Here is a tiny trained network, its code and every weight. The questions are about switching its units off for an input and a target symbol, where a switched-off unit gives its printed mean instead of its output.

import numpy as np


def w(rows, s, z=0):
    codes = np.array(rows[::2]) - 128.0
    scale = np.full(codes.shape[1], s)
    scale[-1] = z or s
    return codes * scale


def f(y):
    return y / 2 * (1 + np.tanh(0.7978845608 * (y + 0.044715 * y**3)))


def softmax(a):
    e = np.exp(a - a.max(-1, keepdims=True))
    return e / e.sum(-1, keepdims=True)


def log_softmax(a):
    a = a - a.max(-1, keepdims=True)
    return a - np.log(np.exp(a).sum(-1, keepdims=True))


def net(x, mask):
    ids = ['ΔΘΛΨεηω'.index(c) for c in x.split()]
    T = len(ids)
    res = E[ids] + P[:T]
    u = 0
    for l in range(2):
        q, k, v = (res @ M[l].T for M in (Q, K, V))
        z = softmax(np.where(np.tri(T) > 0, q @ k.T / 2**0.5, -1e9)) @ v
        res = res + np.where(mask[u], z, O[l][:, -1]) @ O[l][:, :-1]
        u += 1
        y = f(res @ A[l][:, :-1].T + A[l][:, -1])
        res = res + np.where(mask[u : u + 12], y, B[l][:, -1]) @ B[l][:, :-1]
        u += 12
    return log_softmax(res[-1] @ U[:, :-1].T + U[:, -1])


Q, K, V, O, A, B = {}, {}, {}, {}, {}, {}
E = w([
[88,239,153],'Δ',
[182,250,95],'Θ',
[145,133,58],'Λ',
[52,55,142],'Ψ',
[20,197,148],'ε',
[83,66,119],'η',
[1,140,145],'ω',
],0.0086)
P = w([
[110,143,55],'0',
[111,139,87],'1',
[113,132,122],'2',
[113,128,156],'3',
[114,122,186],'4',
[117,117,221],'5',
[117,111,255],'6',
],0.0067)
Q[0] = w([
[33,197,144],'0.h1',
[192,255,129],'0.h1',
],0.031)
K[0] = w([
[47,167,175],'0.h1',
[170,254,150],'0.h1',
],0.033)
V[0] = w([
[123,29,120],'0.h1',
[74,95,254],'0.h1',
],0.0083)
O[0] = w([
[174,25,85,6],'0.h1',
[107,166,2,217],'0.h1',
],0.0068,0.0026)
A[0] = w([
[136,46,133,5],'0.n1',
[144,106,59,158],'0.n2',
[168,131,109,98],'0.n3',
[161,118,120,141],'0.n4',
[172,170,90,42],'0.n5',
[189,122,80,135],'0.n6',
[49,110,240,100],'0.n7',
[106,134,56,143],'0.n8',
[164,117,118,152],'0.n9',
[135,188,7,75],'0.n10',
[171,124,170,33],'0.n11',
[164,123,117,145],'0.n12',
],0.015,0.0026)
B[0] = w([
[122,173,125,130],'0.n1',
[97,110,102,131],'0.n2',
[146,99,152,97],'0.n3',
[134,92,141,102],'0.n4',
[148,140,148,120],'0.n5',
[124,59,174,101],'0.n6',
[40,97,252,252],'0.n7',
[119,163,85,191],'0.n8',
[130,87,147,103],'0.n9',
[196,188,15,196],'0.n10',
[114,151,138,100],'0.n11',
[130,91,153,103],'0.n12',
],0.029,0.0038)
Q[1] = w([
[215,250,243],'1.h1',
[226,98,125],'1.h1',
],0.025)
K[1] = w([
[238,252,218],'1.h1',
[206,57,166],'1.h1',
],0.025)
V[1] = w([
[148,254,30],'1.h1',
[202,126,25],'1.h1',
],0.0072)
O[1] = w([
[23,1,86,249],'1.h1',
[123,138,222,113],'1.h1',
],0.0074,0.016)
A[1] = w([
[139,152,160,112],'1.n1',
[248,122,165,118],'1.n2',
[154,48,199,192],'1.n3',
[115,230,83,165],'1.n4',
[170,77,140,116],'1.n5',
[173,79,137,70],'1.n6',
[100,57,174,48],'1.n7',
[146,235,10,225],'1.n8',
[174,76,140,98],'1.n9',
[223,135,25,59],'1.n10',
[162,112,92,252],'1.n11',
[167,86,138,68],'1.n12',
],0.011,0.0039)
B[1] = w([
[110,107,130,119],'1.n1',
[89,237,179,128],'1.n2',
[81,116,72,163],'1.n3',
[123,92,71,236],'1.n4',
[199,107,214,122],'1.n5',
[148,64,200,120],'1.n6',
[190,175,160,227],'1.n7',
[240,181,188,254],'1.n8',
[166,79,200,121],'1.n9',
[23,28,116,126],'1.n10',
[251,151,143,134],'1.n11',
[164,77,212,117],'1.n12',
],0.028,0.0066)
U = w([
[201,192,47,225],'Δ',
[57,136,68,180],'Θ',
[136,179,254,140],'Λ',
[159,105,146,23],'Ψ',
[157,111,145,4],'ε',
[158,104,155,27],'η',
[153,94,137,88],'ω',
],0.0066,0.0032)

Each question gives the input, a string of symbols that net reads in full, and the target symbol t.
The units are the heads (2 rows each of Q, K, V and O) and the neurons (one row each of A and B). Each row of codes is followed by its name. A weight is (code - 128) times the scale printed after its matrix; where a second scale follows, it is the last column's (O, A, B and U).
mask holds one flag per unit, layer by layer, with each layer's heads first. A switched-off unit (its flag False) gives its mean, the last column of its rows in O or B, instead of its output. The means were averaged over made-up inputs and are rounded, as every weight is.
A unit's drop is (log p(t) with every unit on - log p(t) with that unit switched off) / (log p(t) with every unit on - log p(t) with every unit switched off).
The circuit of an input: a set's keep is (log p(t) with only the set's units on - log p(t) with every unit switched off) / (log p(t) with every unit on - log p(t) with every unit switched off). Starting from the 12 units with the biggest drops (on a tie, the unit counted first), units are removed one at a time, each time the one whose removal leaves the highest keep (on an exact tie, the one counted first), for as long as the keep stays at least 0.8.
circuit, biggest first: the units of the circuit, biggest drop first
most important unit: the unit with the biggest drop
k most important neurons: the k neurons with the biggest drops, biggest first
k most important neurons of layer l: the k neurons of layer l with the biggest drops, biggest first
input Δ ω Δ ε Δ, target Λ: 4 most important neurons => (0.n7, 0.n10, 1.n7, 1.n4)
input Ψ η Θ Λ η, target Θ: 3 most important neurons of layer 1 => (1.n3, 1.n8, 1.n11)
input Δ Δ Θ ω Λ Δ ε, target Δ: circuit, biggest first => (0.h1, 1.h1, 1.n8)
input Θ Δ ω Δ, target Θ: 2 most important neurons => (1.n8, 0.n10)
input ω Δ Δ Δ, target Λ: circuit, biggest first => (0.n7, 0.h1)
input Ψ Θ Λ Ψ η Λ ε, target Δ: circuit, biggest first => (0.h1, 1.n8, 1.h1)
input Λ ω Δ Δ Θ ε Λ, target Θ: 4 most important neurons => (1.n3, 1.n8, 1.n11, 0.n7)
input Δ Λ Λ η Ψ η η, target Θ: circuit, biggest first => (1.n3, 0.n10)
input Λ Λ Λ, target Λ: 2 most important neurons of layer 0 => (0.n8, 0.n10)
input ω Λ Λ Δ Δ ε η, target Δ: most important unit => 0.h1
input Ψ Ψ Δ Θ ε η Δ, target Θ: circuit, biggest first => (0.h1, 1.n8, 0.n7)
input ω ω ε Δ Ψ η, target Δ: 2 most important neurons => (0.n7, 1.n11)
input Δ Θ ω Θ Θ ω, target Θ: 2 most important neurons => (1.n8, 1.n11)
input η ω Λ Θ ω, target Θ: 2 most important neurons => (1.n8, 0.n7)
input Λ Θ Θ Λ, target Θ: 3 most important neurons => (1.n3, 1.n8, 1.n11)
input ω Δ Δ ω ω, target Λ: circuit, biggest first => (0.n7)
input η Ψ ε Λ Δ Λ ω, target Δ: 3 most important neurons => (1.n8, 0.n8, 1.n4)
input Λ Δ ε ε, target Θ: 2 most important neurons => (0.n7, 0.n10)
input Λ ε Ψ ε, target Θ: 2 most important neurons => (1.n8, 0.n7)
input Θ Λ Ψ Δ Δ ω, target Δ: 2 most important neurons => (1.n8, 1.n4)
input η η ω Θ Ψ, target Δ: 2 most important neurons of layer 0 => (0.n2, 0.n7)
